Below are the code and all the weights of a small trained network. Each question names an input and a target symbol and asks about switching units off, where a switched-off unit gives its printed mean instead of its output.

import numpy as np


def w(rows, s, z=0):
    codes = np.array(rows[::2]) - 128.0
    scale = np.full(codes.shape[1], s)
    scale[-1] = z or s
    return codes * scale


def norm(h):
    return h / np.sqrt((h * h).mean(-1, keepdims=True) + 1e-5)


def softmax(a):
    e = np.exp(a - a.max(-1, keepdims=True))
    return e / e.sum(-1, keepdims=True)


def log_softmax(a):
    a = a - a.max(-1, keepdims=True)
    return a - np.log(np.exp(a).sum(-1, keepdims=True))


def net(x, mask):
    ids = ['ηλστψω'.index(c) for c in x.split()]
    T = len(ids)
    res = E[ids] + P[:T]
    u = 0
    for l in range(3):
        r = norm(res)
        for j in range(2):
            rows = slice(4 * j, 4 * j + 4)
            q, k, v = (r @ M[l][rows].T for M in (Q, K, V))
            z = softmax(np.where(np.tri(T) > 0, q @ k.T / 4**0.5, -1e9)) @ v
            o = O[l][rows]
            res = res + np.where(mask[u + j], z, o[:, -1]) @ o[:, :-1]
        u += 2
    return log_softmax(norm(res)[-1] @ U[:, :-1].T + U[:, -1])


Q, K, V, O = {}, {}, {}, {}
E = w([
[22,159,145,159,110],'η',
[143,185,158,160,96],'λ',
[145,184,157,181,103],'σ',
[63,208,201,3,128],'τ',
[120,178,192,170,225],'ψ',
[135,180,56,155,131],'ω',
],0.013)
P = w([
[127,253,138,113,145],'0',
[119,223,141,129,133],'1',
[127,199,136,131,129],'2',
[135,176,143,129,112],'3',
[138,159,140,131,102],'4',
[137,141,141,133,96],'5',
[141,125,135,136,90],'6',
[137,107,131,134,88],'7',
[136,88,129,134,85],'8',
[134,70,121,131,84],'9',
[135,56,122,125,78],'10',
[145,28,115,122,77],'11',
[152,25,120,132,58],'12',
[134,40,134,135,45],'13',
],0.0058)
Q[0] = w([
[181,144,128,135,139],'0.h1',
[95,65,150,128,147],'0.h1',
[116,54,120,124,84],'0.h1',
[97,249,189,198,101],'0.h1',
[175,160,131,166,101],'0.h2',
[131,161,180,127,131],'0.h2',
[169,99,121,97,154],'0.h2',
[150,103,126,167,111],'0.h2',
],0.015)
K[0] = w([
[132,96,24,119,141],'0.h1',
[100,186,154,122,134],'0.h1',
[99,181,166,80,196],'0.h1',
[158,8,133,98,101],'0.h1',
[186,124,127,162,158],'0.h2',
[135,99,158,181,154],'0.h2',
[160,180,109,129,126],'0.h2',
[125,55,154,140,126],'0.h2',
],0.014)
V[0] = w([
[53,46,252,167,97],'0.h1',
[127,103,101,110,127],'0.h1',
[130,153,246,103,133],'0.h1',
[109,233,167,47,168],'0.h1',
[118,59,107,88,165],'0.h2',
[156,108,54,82,126],'0.h2',
[151,253,138,79,110],'0.h2',
[82,37,97,125,146],'0.h2',
],0.0077)
O[0] = w([
[210,202,135,128,118,101],'0.h1',
[140,162,60,47,26,85],'0.h1',
[228,248,91,122,118,173],'0.h1',
[45,201,100,212,201,211],'0.h1',
[106,194,121,99,163,10],'0.h2',
[128,118,94,129,107,35],'0.h2',
[71,86,125,78,2,254],'0.h2',
[113,177,87,133,65,8],'0.h2',
],0.0064,0.008)
Q[1] = w([
[120,109,24,64,176],'1.h1',
[84,157,174,173,188],'1.h1',
[182,128,137,140,7],'1.h1',
[120,157,115,120,92],'1.h1',
[149,177,155,102,61],'1.h2',
[114,73,124,168,122],'1.h2',
[129,93,116,91,178],'1.h2',
[106,171,85,135,134],'1.h2',
],0.013)
K[1] = w([
[46,201,68,202,81],'1.h1',
[205,100,153,130,123],'1.h1',
[96,121,159,78,139],'1.h1',
[66,95,76,89,176],'1.h1',
[107,166,149,207,145],'1.h2',
[194,8,74,128,133],'1.h2',
[92,213,150,38,180],'1.h2',
[1,109,77,138,193],'1.h2',
],0.0093)
V[1] = w([
[159,56,145,97,90],'1.h1',
[142,105,100,135,140],'1.h1',
[137,138,118,106,12],'1.h1',
[90,85,110,209,103],'1.h1',
[175,88,83,162,128],'1.h2',
[71,230,99,75,47],'1.h2',
[121,130,255,34,85],'1.h2',
[30,72,120,125,149],'1.h2',
],0.0072)
O[1] = w([
[63,255,179,129,176,5],'1.h1',
[190,134,90,160,166,25],'1.h1',
[164,151,151,153,78,92],'1.h1',
[201,77,81,128,147,234],'1.h1',
[125,82,206,160,138,21],'1.h2',
[129,97,143,47,174,175],'1.h2',
[130,175,78,80,178,204],'1.h2',
[149,138,122,108,127,221],'1.h2',
],0.0056,0.0029)
Q[2] = w([
[139,128,20,112,162],'2.h1',
[69,64,165,172,98],'2.h1',
[131,217,66,182,215],'2.h1',
[172,206,179,202,52],'2.h1',
[254,96,126,155,106],'2.h2',
[68,104,122,92,115],'2.h2',
[200,164,218,175,45],'2.h2',
[144,53,165,122,57],'2.h2',
],0.01)
K[2] = w([
[90,166,114,137,199],'2.h1',
[181,82,13,115,71],'2.h1',
[83,163,227,110,170],'2.h1',
[188,106,180,119,49],'2.h1',
[224,129,165,148,149],'2.h2',
[137,105,59,146,12],'2.h2',
[158,87,207,66,132],'2.h2',
[154,124,220,125,37],'2.h2',
],0.011)
V[2] = w([
[71,128,186,132,75],'2.h1',
[56,203,158,167,215],'2.h1',
[168,50,87,168,92],'2.h1',
[147,157,222,110,182],'2.h1',
[65,129,141,117,254],'2.h2',
[56,87,96,54,107],'2.h2',
[123,90,56,169,141],'2.h2',
[106,190,129,133,105],'2.h2',
],0.0086)
O[2] = w([
[182,149,99,111,199,254],'2.h1',
[170,126,195,80,78,123],'2.h1',
[88,184,94,111,102,183],'2.h1',
[220,229,80,111,46,97],'2.h1',
[107,154,143,181,219,110],'2.h2',
[147,178,73,160,59,94],'2.h2',
[214,139,163,109,2,91],'2.h2',
[123,132,17,166,75,178],'2.h2',
],0.0066,0.0055)
U = w([
[67,182,160,41,130,127],'η',
[184,113,39,111,125,111],'λ',
[34,45,130,156,138,250],'σ',
[188,89,192,162,58,101],'τ',
[165,127,155,158,254,163],'ψ',
[77,218,97,240,89,16],'ω',
],0.0086,0.0019)

Each question gives the input, a string of symbols that net reads in full, and the target symbol t.
The units are the heads (4 rows each of Q, K, V and O). Each row of codes is followed by its name. A weight is (code - 128) times the scale printed after its matrix; where a second scale follows, it is the last column's (O and U).
mask holds one flag per head, layer by layer. A switched-off head (its flag False) gives its mean, the last column of its rows in O, instead of its output. The means were averaged over made-up inputs and are rounded, as every weight is.
A unit's drop is (log p(t) with every unit on - log p(t) with that unit switched off) / (log p(t) with every unit on - log p(t) with every unit switched off).
The circuit of an input: a set's keep is (log p(t) with only the set's units on - log p(t) with every unit switched off) / (log p(t) with every unit on - log p(t) with every unit switched off). Starting from all 6 units, units are removed one at a time, each time the one whose removal leaves the highest keep (on an exact tie, the one counted first), for as long as the keep stays at least 0.8.
circuit, biggest first: the units of the circuit, biggest drop first
most important unit: the unit with the biggest drop
which heads matter: for each layer, one digit per head in row order, 1 if its drop is at least 0.15 and else 0, layers parted by /
drop when u is switched off: that unit's drop, to one decimal
input τ σ λ λ η η λ η σ τ η τ σ, target ω: circuit, biggest first => (1.h1, 2.h2)
input η λ λ σ λ ω τ ω η η, target ω: most important unit => 0.h1
input σ ψ τ σ ψ λ σ, target ψ: circuit, biggest first => (2.h2, 0.h1)
input σ λ ψ σ τ λ σ ω τ λ λ λ λ, target λ: which heads matter => 10 / 00 / 11
input λ λ η η τ σ λ η λ τ λ, target ω: circuit, biggest first => (1.h1, 2.h2)
input η ω τ λ λ σ λ τ σ ω ψ, target σ: which heads matter => 10 / 00 / 00
input λ σ ψ τ η σ σ ω λ τ λ, target ω: circuit, biggest first => (1.h1, 0.h1, 2.h1)
input λ σ η ψ σ σ, target ψ: which heads matter => 01 / 00 / 01
input σ σ λ ψ λ σ η λ λ, target λ: circuit, biggest first => (2.h1, 2.h2)
input ψ η σ λ, target τ: which heads matter => 10 / 10 / 11
input ω ω η λ ω σ, target σ: which heads matter => 00 / 00 / 10
input τ ψ λ λ ψ ψ λ, target ψ: which heads matter => 01 / 00 / 01
input λ σ σ σ λ, target τ: which heads matter => 10 / 00 / 01
input λ λ λ ω τ λ τ ω, target σ: circuit, biggest first => (0.h1)
input η τ σ η σ ω, target σ: which heads matter => 00 / 00 / 00
input τ η τ ω λ ω λ λ, target σ: which heads matter => 00 / 00 / 10
input η η λ λ λ ω σ, target σ: which heads matter => 00 / 00 / 00
input η λ ψ λ λ, target ψ: which heads matter => 10 / 00 / 01
input η σ η ω λ λ, target σ: drop when 1.h2 is switched off => 0.0
input ω ψ ψ, target σ: drop when 2.h2 is switched off => -0.1
input λ σ σ η, target ω: most important unit => 0.h2
input ω η τ ψ σ σ σ, target τ: drop when 1.h1 is switched off => 0.2
